Below are the code and all the weights of a small trained network. Each question names an input and a target symbol and asks about switching units off, where a switched-off unit gives its printed mean instead of its output.

import numpy as np


def w(rows, s, z=0):
    codes = np.array(rows[::2]) - 128.0
    scale = np.full(codes.shape[1], s)
    scale[-1] = z or s
    return codes * scale


def f(y):
    return y / 2 * (1 + np.tanh(0.7978845608 * (y + 0.044715 * y**3)))


def softmax(a):
    e = np.exp(a - a.max(-1, keepdims=True))
    return e / e.sum(-1, keepdims=True)


def log_softmax(a):
    a = a - a.max(-1, keepdims=True)
    return a - np.log(np.exp(a).sum(-1, keepdims=True))


def net(x, mask):
    ids = ['αβγδεζηλμξπστφω'.index(c) for c in x.split()]
    T = len(ids)
    res = E[ids] + P[:T]
    u = 0
    for l in range(3):
        q, k, v = (res @ M[l].T for M in (Q, K, V))
        z = softmax(np.where(np.tri(T) > 0, q @ k.T / 3**0.5, -1e9)) @ v
        res = res + np.where(mask[u], z, O[l][:, -1]) @ O[l][:, :-1]
        u += 1
        y = f(res @ A[l][:, :-1].T + A[l][:, -1])
        res = res + np.where(mask[u : u + 8], y, B[l][:, -1]) @ B[l][:, :-1]
        u += 8
    return log_softmax(res[-1] @ U[:, :-1].T + U[:, -1])


Q, K, V, O, A, B = {}, {}, {}, {}, {}, {}
E = w([
[159,100,116,143,95,77,95,52,113,152],'α',
[94,147,113,119,78,115,163,154,200,149],'β',
[122,121,132,108,80,98,138,113,139,140],'γ',
[156,138,107,114,81,105,94,79,147,113],'δ',
[101,91,153,144,107,114,114,138,153,165],'ε',
[153,191,138,173,149,203,88,126,193,132],'ζ',
[184,77,110,127,127,124,91,106,38,119],'η',
[174,185,154,104,123,104,138,133,125,90],'λ',
[129,131,197,64,148,88,136,158,121,141],'μ',
[138,153,135,168,59,112,136,160,133,144],'ξ',
[169,89,163,105,151,131,136,182,73,196],'π',
[174,129,156,86,164,188,46,57,123,150],'σ',
[188,185,153,221,149,103,114,125,125,250],'τ',
[118,143,93,120,93,183,170,101,90,216],'φ',
[122,146,184,108,174,242,103,172,149,180],'ω',
],0.023)
P = w([
[165,114,69,93,142,86,90,169,172,143],'0',
[159,138,59,99,160,65,55,191,154,181],'1',
[68,134,103,123,191,87,146,107,98,128],'2',
[217,108,146,90,82,150,114,124,179,133],'3',
[154,168,126,107,136,80,47,182,119,192],'4',
[75,154,159,130,156,152,156,95,74,124],'5',
[254,137,211,86,37,192,133,95,161,136],'6',
[141,199,202,133,115,108,24,175,103,190],'7',
[66,173,190,129,127,156,158,92,62,120],'8',
],0.014)
Q[0] = w([
[99,221,116,136,151,50,50,168,82,211],'L0H0',
[103,86,120,147,209,149,213,88,118,41],'L0H0',
[4,147,76,135,169,129,119,109,73,59],'L0H0',
],0.013)
K[0] = w([
[90,158,223,120,47,145,218,117,4,142],'L0H0',
[147,105,29,95,175,59,153,153,200,148],'L0H0',
[106,52,15,67,78,63,180,182,139,63],'L0H0',
],0.011)
V[0] = w([
[65,61,53,48,3,61,88,92,90,77],'L0H0',
[161,138,81,243,77,169,193,142,91,141],'L0H0',
[104,126,115,18,183,206,101,92,149,117],'L0H0',
],0.0058)
O[0] = w([
[91,199,175,102,36,168,70,127,113,83,2],'L0H0',
[164,103,42,153,90,151,122,158,119,115,144],'L0H0',
[100,185,126,12,189,96,127,82,131,194,89],'L0H0',
],0.011,0.0048)
A[0] = w([
[38,1,171,109,132,131,148,120,95,66,112],'L0N0',
[98,190,86,122,130,156,219,79,165,21,212],'L0N1',
[69,69,145,140,114,151,161,56,130,104,182],'L0N2',
[166,151,84,151,92,64,80,22,149,135,40],'L0N3',
[150,99,124,67,124,148,91,65,108,24,11],'L0N4',
[35,121,121,137,136,154,137,118,8,150,25],'L0N5',
[155,184,140,126,127,138,169,196,172,108,4],'L0N6',
[189,172,159,151,116,150,156,140,138,195,50],'L0N7',
],0.0086,0.0027)
B[0] = w([
[164,128,60,66,140,135,36,117,57,132,160],'L0N0',
[189,207,123,143,167,72,254,122,91,99,145],'L0N1',
[169,79,27,84,40,117,102,105,168,153,162],'L0N2',
[69,138,172,166,113,117,156,155,108,168,192],'L0N3',
[169,210,84,166,100,156,157,79,55,86,142],'L0N4',
[37,86,90,89,188,96,134,89,201,82,180],'L0N5',
[178,77,175,140,205,150,149,105,158,231,132],'L0N6',
[66,76,125,86,129,139,82,107,114,66,254],'L0N7',
],0.0095,0.0063)
Q[1] = w([
[166,152,140,31,111,123,83,92,119,105],'L1H0',
[102,53,106,109,105,142,199,58,147,62],'L1H0',
[2,196,69,131,117,127,110,212,63,53],'L1H0',
],0.0086)
K[1] = w([
[228,148,122,56,111,179,46,62,111,148],'L1H0',
[58,166,76,206,88,148,99,57,221,203],'L1H0',
[122,150,8,27,28,2,130,192,109,129],'L1H0',
],0.0071)
V[1] = w([
[149,205,105,185,140,106,159,114,252,117],'L1H0',
[208,83,137,56,93,114,188,114,111,77],'L1H0',
[100,79,154,96,61,43,204,137,90,150],'L1H0',
],0.0045)
O[1] = w([
[250,171,137,85,138,220,141,43,254,203,73],'L1H0',
[117,154,121,64,228,73,69,225,160,142,6],'L1H0',
[98,151,142,169,108,152,230,240,192,109,110],'L1H0',
],0.0051,0.0025)
A[1] = w([
[79,125,150,42,142,188,151,179,204,151,24],'L1N0',
[235,164,241,210,136,58,132,132,54,182,94],'L1N1',
[67,186,80,132,122,165,102,92,115,44,80],'L1N2',
[87,74,135,104,98,142,87,159,183,204,107],'L1N3',
[147,164,135,148,97,15,227,209,155,67,112],'L1N4',
[147,190,127,38,46,143,127,164,217,41,3],'L1N5',
[136,100,130,85,196,64,124,186,132,173,55],'L1N6',
[114,131,120,100,222,254,78,197,163,110,70],'L1N7',
],0.0066,0.006)
B[1] = w([
[126,210,176,176,112,190,113,129,141,127,146],'L1N0',
[150,133,101,75,168,185,101,193,189,85,232],'L1N1',
[219,95,45,148,200,116,160,73,159,170,170],'L1N2',
[153,175,75,60,182,115,89,171,132,77,255],'L1N3',
[172,62,94,153,78,182,122,165,55,135,164],'L1N4',
[151,135,178,75,88,70,254,115,92,97,134],'L1N5',
[156,116,166,176,90,159,152,42,53,153,188],'L1N6',
[110,96,131,122,113,65,158,194,74,168,152],'L1N7',
],0.0083,0.0063)
Q[2] = w([
[121,41,160,97,158,222,101,102,230,60],'L2H0',
[90,141,47,167,83,255,129,95,174,71],'L2H0',
[65,139,132,150,182,190,215,9,122,37],'L2H0',
],0.007)
K[2] = w([
[178,126,148,177,179,33,29,188,190,126],'L2H0',
[195,186,60,198,29,26,106,134,193,205],'L2H0',
[162,227,115,178,127,26,127,168,103,253],'L2H0',
],0.0069)
V[2] = w([
[74,95,164,130,91,98,158,161,147,205],'L2H0',
[150,160,159,157,175,131,163,136,63,117],'L2H0',
[69,113,102,129,100,253,160,123,104,186],'L2H0',
],0.0058)
O[2] = w([
[106,58,197,117,104,100,135,189,123,224,75],'L2H0',
[152,139,162,219,161,108,105,140,23,136,5],'L2H0',
[110,90,111,73,36,255,194,71,28,173,82],'L2H0',
],0.0072,0.0023)
A[2] = w([
[163,122,121,134,94,128,2,148,171,66,130],'L2N0',
[80,190,188,243,86,227,173,83,68,99,150],'L2N1',
[182,82,51,175,166,129,158,136,103,79,2],'L2N2',
[193,160,198,107,55,144,155,160,111,169,71],'L2N3',
[236,191,205,148,145,188,99,186,114,126,66],'L2N4',
[126,103,98,71,218,110,159,88,101,193,17],'L2N5',
[144,82,67,141,64,221,100,132,139,158,120],'L2N6',
[138,112,214,151,159,163,65,225,145,178,85],'L2N7',
],0.0081,0.0057)
B[2] = w([
[114,172,152,193,136,206,202,171,78,194,254],'L2N0',
[219,214,185,160,114,76,52,189,188,231,164],'L2N1',
[19,115,203,67,115,83,141,173,181,25,220],'L2N2',
[22,76,10,194,138,199,69,77,131,26,155],'L2N3',
[32,151,101,171,163,102,135,72,95,180,184],'L2N4',
[128,157,191,159,36,254,119,92,156,40,221],'L2N5',
[108,129,146,212,210,56,83,151,139,133,231],'L2N6',
[199,106,82,84,29,52,188,88,187,101,204],'L2N7',
],0.0074,0.0099)
U = w([
[81,131,156,167,99,138,28,149,171,113,1],'α',
[36,126,92,161,106,138,168,91,196,125,31],'β',
[104,115,104,100,30,100,61,138,122,18,77],'γ',
[174,168,92,130,100,82,96,126,121,52,124],'δ',
[112,143,169,51,51,139,167,223,180,126,179],'ε',
[248,77,78,118,156,146,61,102,161,91,175],'ζ',
[105,166,124,131,155,141,152,186,61,63,138],'η',
[128,142,132,153,244,98,200,109,129,200,159],'λ',
[54,95,145,143,95,5,116,53,137,171,110],'μ',
[182,77,27,216,112,172,219,161,102,150,58],'ξ',
[184,67,52,100,95,61,192,109,49,92,201],'π',
[42,146,226,74,142,100,48,130,146,107,101],'σ',
[97,59,147,154,160,88,132,139,149,101,142],'τ',
[69,61,48,54,181,150,3,179,105,172,211],'φ',
[78,75,175,149,118,162,176,128,85,152,120],'ω',
],0.0057,0.0061)

Each question gives the input, a string of symbols that net reads in full, and the target symbol t.
The units are the heads (3 rows each of Q, K, V and O) and the neurons (one row each of A and B). Each row of codes is followed by its name. A weight is (code - 128) times the scale printed after its matrix; where a second scale follows, it is the last column's (O, A, B and U).
mask holds one flag per unit, layer by layer, with each layer's heads first. A switched-off unit (its flag False) gives its mean, the last column of its rows in O or B, instead of its output. The means were averaged over made-up inputs and are rounded, as every weight is.
A unit's drop is (log p(t) with every unit on - log p(t) with that unit switched off) / (log p(t) with every unit on - log p(t) with every unit switched off).
The circuit of an input: a set's keep is (log p(t) with only the set's units on - log p(t) with every unit switched off) / (log p(t) with every unit on - log p(t) with every unit switched off). Starting from the 12 units with the biggest drops (on a tie, the unit counted first), units are removed one at a time, each time the one whose removal leaves the highest keep (on an exact tie, the one counted first), for as long as the keep stays at least 0.8.
circuit, biggest first: the units of the circuit, biggest drop first
unit that matters most: the unit with the biggest drop
k most important neurons: the k neurons with the biggest drops, biggest first
top k neurons in layer l: the k neurons of layer l with the biggest drops, biggest first
input τ π ζ ξ η β ε σ, target σ: unit that matters most : L0H0
input α ε ε α ε β ω ε, target ω: top 2 neurons in layer 1 : L1N6, L1N0
input α ζ π τ ε φ ω φ, target ω: top 2 neurons in layer 1 : L1N6, L1N1
input ε φ η φ φ ω, target ε: 3 most important neurons : L1N7, L2N7, L1N0
input ω α τ τ π β β, target τ: circuit, biggest first : L0H0, L2N2, L2N6
input ε τ ε δ α τ ζ δ, target τ: 2 most important neurons : L2N2, L2N6
input ζ ε ε ζ φ φ φ, target ζ: circuit, biggest first : L1H0, L2N0
input φ ε λ λ ε φ ξ, target ξ: circuit, biggest first : L0H0, L2N0
input α ε φ α, target α: 3 most important neurons : L0N3, L2N1, L0N4
input ω ε ξ, target α: 3 most important neurons : L2N1, L1N4, L2N6
input μ ε β ε φ, target φ: top 2 neurons in layer 0 : L0N7, L0N1
input ε τ ω ζ ε π, target ω: circuit, biggest first : L2N5, L2H0, L0H0, L1N6
input ζ ε φ γ φ, target φ: circuit, biggest first : L2N7, L2N0, L0N7
input ε φ φ ε λ α δ, target δ: unit that matters most : L0N4
input π σ ε δ τ, target τ: circuit, biggest first : L0H0, L2N2
input ε π β φ γ φ γ φ δ, target δ: circuit, biggest first : L2N1, L0H0, L0N4, L0N1
input ω α β π, target ω: circuit, biggest first : L1N6, L0H0, L2N5
input ε ε ε π ε ε λ, target λ: 2 most important neurons : L0N6, L2N4
input ε ξ ε ω ε γ α, target ω: 2 most important neurons : L1N6, L2N5
input ζ ε α μ ε ε φ τ α, target μ: top 2 neurons in layer 0 : L0N3, L0N2
input ε φ λ, target η: top 3 neurons in layer 0 : L0N1, L0N7, L0N5
input ε ε γ, target π: top 2 neurons in layer 1 : L1N4, L1N5
input φ ε φ α ζ, target φ: 3 most important neurons : L1N7, L0N5, L2N5
input φ φ φ ε φ φ, target β: 3 most important neurons : L0N5, L2N5, L1N2
input φ ζ β ε ζ, target ζ: top neuron in layer 0 : L0N6
input α ε ε ζ φ ζ ε γ η, target γ: 2 most important neurons : L2N2, L1N2
input τ β ζ φ, target ζ: unit that matters most : L1H0
input ε φ ζ ζ σ φ ε β α, target μ: top 2 neurons in layer 1 : L1N1, L1N3
input ε φ ζ τ ε τ ε φ γ, target π: 2 most important neurons : L0N2, L0N1
input α ε φ ε, target ε: top 2 neurons in layer 0 : L0N4, L0N1
